Below are the code and all the weights of a small trained network. Each question names an input and a target symbol and asks about switching units off, where a switched-off unit gives its printed mean instead of its output.

import numpy as np


def w(rows, s, z=0):
    codes = np.array(rows[::2]) - 128.0
    scale = np.full(codes.shape[1], s)
    scale[-1] = z or s
    return codes * scale


def f(y):
    return y / 2 * (1 + np.tanh(0.7978845608 * (y + 0.044715 * y**3)))


def softmax(a):
    e = np.exp(a - a.max(-1, keepdims=True))
    return e / e.sum(-1, keepdims=True)


def log_softmax(a):
    a = a - a.max(-1, keepdims=True)
    return a - np.log(np.exp(a).sum(-1, keepdims=True))


def net(x, mask):
    ids = ['ΓΔΛΠΦΩηθμξτ'.index(c) for c in x.split()]
    T = len(ids)
    res = E[ids] + P[:T]
    u = 0
    for l in range(2):
        q, k, v = (res @ M[l].T for M in (Q, K, V))
        z = softmax(np.where(np.tri(T) > 0, q @ k.T / 4**0.5, -1e9)) @ v
        res = res + np.where(mask[u], z, O[l][:, -1]) @ O[l][:, :-1]
        u += 1
        y = f(res @ A[l][:, :-1].T + A[l][:, -1])
        res = res + np.where(mask[u : u + 4], y, B[l][:, -1]) @ B[l][:, :-1]
        u += 4
    return log_softmax(res[-1] @ U[:, :-1].T + U[:, -1])


Q, K, V, O, A, B = {}, {}, {}, {}, {}, {}
E = w([
[112,100,167,106,158],'Γ',
[150,123,115,54,79],'Δ',
[5,149,209,169,183],'Λ',
[125,107,198,140,166],'Π',
[141,41,167,138,180],'Φ',
[58,179,44,146,113],'Ω',
[145,162,214,116,155],'η',
[136,79,91,91,91],'θ',
[160,105,150,162,157],'μ',
[149,154,129,114,111],'ξ',
[90,91,115,89,171],'τ',
],0.019)
P = w([
[152,173,67,146,211],'0',
[186,105,159,116,54],'1',
[46,145,183,229,34],'2',
[172,109,116,148,80],'3',
[31,167,180,225,73],'4',
[206,108,127,135,99],'5',
[82,149,198,194,50],'6',
[154,115,82,163,96],'7',
[87,135,254,198,38],'8',
[164,133,70,154,153],'9',
[39,185,170,229,88],'10',
[216,104,116,122,113],'11',
[172,155,215,144,110],'12',
[200,121,97,128,155],'13',
],0.0085)
Q[0] = w([
[160,188,95,77,198],'0.h1',
[101,80,92,190,108],'0.h1',
[255,196,73,139,194],'0.h1',
[88,193,239,149,118],'0.h1',
],0.0093)
K[0] = w([
[55,75,173,142,35],'0.h1',
[120,95,78,109,170],'0.h1',
[130,134,145,113,3],'0.h1',
[74,165,186,154,221],'0.h1',
],0.011)
V[0] = w([
[106,248,118,122,75],'0.h1',
[96,85,57,116,76],'0.h1',
[76,96,88,82,146],'0.h1',
[153,126,147,160,196],'0.h1',
],0.011)
O[0] = w([
[72,158,97,121,97,46],'0.h1',
[163,19,136,198,18,4],'0.h1',
[16,83,136,89,247,108],'0.h1',
[123,129,104,165,254,239],'0.h1',
],0.0068,0.003)
A[0] = w([
[164,117,2,80,43,3],'0.n1',
[116,81,150,41,128,198],'0.n2',
[159,33,16,12,145,26],'0.n3',
[77,117,150,203,207,171],'0.n4',
],0.0075,0.0053)
B[0] = w([
[66,204,83,2,136,155],'0.n1',
[107,143,176,208,110,170],'0.n2',
[48,112,221,94,166,146],'0.n3',
[181,137,159,95,108,255],'0.n4',
],0.011,0.0073)
Q[1] = w([
[199,144,88,166,144],'1.h1',
[60,67,114,72,76],'1.h1',
[179,85,11,118,86],'1.h1',
[176,101,141,66,113],'1.h1',
],0.012)
K[1] = w([
[183,106,98,167,118],'1.h1',
[104,115,157,120,55],'1.h1',
[144,188,177,188,1],'1.h1',
[141,118,86,157,90],'1.h1',
],0.012)
V[1] = w([
[203,131,107,41,226],'1.h1',
[186,99,48,175,102],'1.h1',
[150,2,88,177,161],'1.h1',
[80,55,163,185,123],'1.h1',
],0.0087)
O[1] = w([
[107,86,246,255,21,246],'1.h1',
[174,137,23,165,47,45],'1.h1',
[71,71,69,89,84,76],'1.h1',
[148,64,186,49,165,88],'1.h1',
],0.0068,0.012)
A[1] = w([
[194,174,92,233,153,108],'1.n1',
[254,46,112,170,186,100],'1.n2',
[98,60,176,180,167,26],'1.n3',
[39,157,195,132,165,253],'1.n4',
],0.0084,0.0043)
B[1] = w([
[169,84,152,91,81,164],'1.n1',
[1,178,124,121,16,150],'1.n2',
[110,164,42,147,215,198],'1.n3',
[150,121,88,124,116,251],'1.n4',
],0.0099,0.02)
U = w([
[173,70,74,133,165,194],'Γ',
[138,181,129,55,125,17],'Δ',
[169,160,68,134,192,42],'Λ',
[173,89,114,135,145,83],'Π',
[72,67,65,157,137,10],'Φ',
[172,173,2,93,149,231],'Ω',
[229,143,123,111,134,12],'η',
[129,65,137,44,155,160],'θ',
[157,86,77,127,63,109],'μ',
[252,133,35,84,120,253],'ξ',
[163,47,39,117,210,135],'τ',
],0.0087,0.004)

Each question gives the input, a string of symbols that net reads in full, and the target symbol t.
The units are the heads (4 rows each of Q, K, V and O) and the neurons (one row each of A and B). Each row of codes is followed by its name. A weight is (code - 128) times the scale printed after its matrix; where a second scale follows, it is the last column's (O, A, B and U).
mask holds one flag per unit, layer by layer, with each layer's heads first. A switched-off unit (its flag False) gives its mean, the last column of its rows in O or B, instead of its output. The means were averaged over made-up inputs and are rounded, as every weight is.
A unit's drop is (log p(t) with every unit on - log p(t) with that unit switched off) / (log p(t) with every unit on - log p(t) with every unit switched off).
The circuit of an input: a set's keep is (log p(t) with only the set's units on - log p(t) with every unit switched off) / (log p(t) with every unit on - log p(t) with every unit switched off). Starting from all 10 units, units are removed one at a time, each time the one whose removal leaves the highest keep (on an exact tie, the one counted first), for as long as the keep stays at least 0.8.
circuit, biggest first: the units of the circuit, biggest drop first
most important unit: the unit with the biggest drop
top k neurons: the k neurons with the biggest drops, biggest first
top k neurons in layer l: the k neurons of layer l with the biggest drops, biggest first
input η η Δ τ θ μ μ Δ η μ η ξ Λ η, target η: circuit, biggest first => (0.h1, 1.h1, 1.n1)
input Λ Ω η θ τ Γ Λ, target Λ: circuit, biggest first => (0.h1, 1.n3, 1.h1)
input τ η Λ, target τ: top 3 neurons => (1.n3, 1.n4, 0.n3)
input Π Φ Λ Ω η Φ μ θ Λ μ Λ Φ, target Φ: circuit, biggest first => (1.n2, 0.h1, 1.n3, 0.n1)
input Π Λ η θ Ω τ, target τ: top 2 neurons => (0.n3, 0.n4)
input μ μ μ τ Φ Λ Φ Δ τ η Δ Λ Φ, target μ: top neuron in layer 0 => (0.n3)
input Φ θ τ θ μ θ ξ, target Φ: circuit, biggest first => (1.h1, 0.h1, 1.n3)
input Φ Λ μ, target Φ: circuit, biggest first => (1.h1, 0.h1, 1.n3)
input θ θ θ ξ η η Λ Λ η η Λ, target θ: circuit, biggest first => (0.n4, 0.n3, 1.h1, 0.h1)
input η Λ Ω Λ ξ Φ Λ η τ Λ ξ Φ, target Φ: circuit, biggest first => (1.n2, 0.n1)
input μ ξ θ Π θ Π ξ, target μ: top 2 neurons in layer 1 => (1.n1, 1.n3)
input Φ θ η Γ μ Π Φ Δ Γ Λ Φ Δ, target Δ: circuit, biggest first => (0.n1, 0.h1, 0.n3)
input Φ η Δ μ θ Γ Γ, target Φ: circuit, biggest first => (1.h1, 0.h1)
input μ Ω θ Δ Π Γ μ θ η, target μ: circuit, biggest first => (1.h1, 0.n3, 0.n2)
input θ η τ Λ θ Γ μ Ω Λ, target θ: top 4 neurons => (0.n4, 0.n3, 0.n2, 1.n3)
input η θ θ θ μ Γ Ω Δ μ Φ Γ, target η: circuit, biggest first => (0.h1, 1.h1, 1.n1)
input Δ μ Π Γ Δ μ η μ Π μ, target μ: top neuron in layer 1 => (1.n2)
input τ η Δ μ Δ, target τ: top 2 neurons => (1.n3, 0.n3)
input Ω η Δ Ω μ ξ ξ μ, target μ: top 3 neurons => (1.n3, 1.n2, 0.n1)
input μ τ Ω, target μ: most important unit => 0.h1
input τ θ Φ, target τ: top 4 neurons => (1.n3, 0.n3, 1.n4, 0.n2)
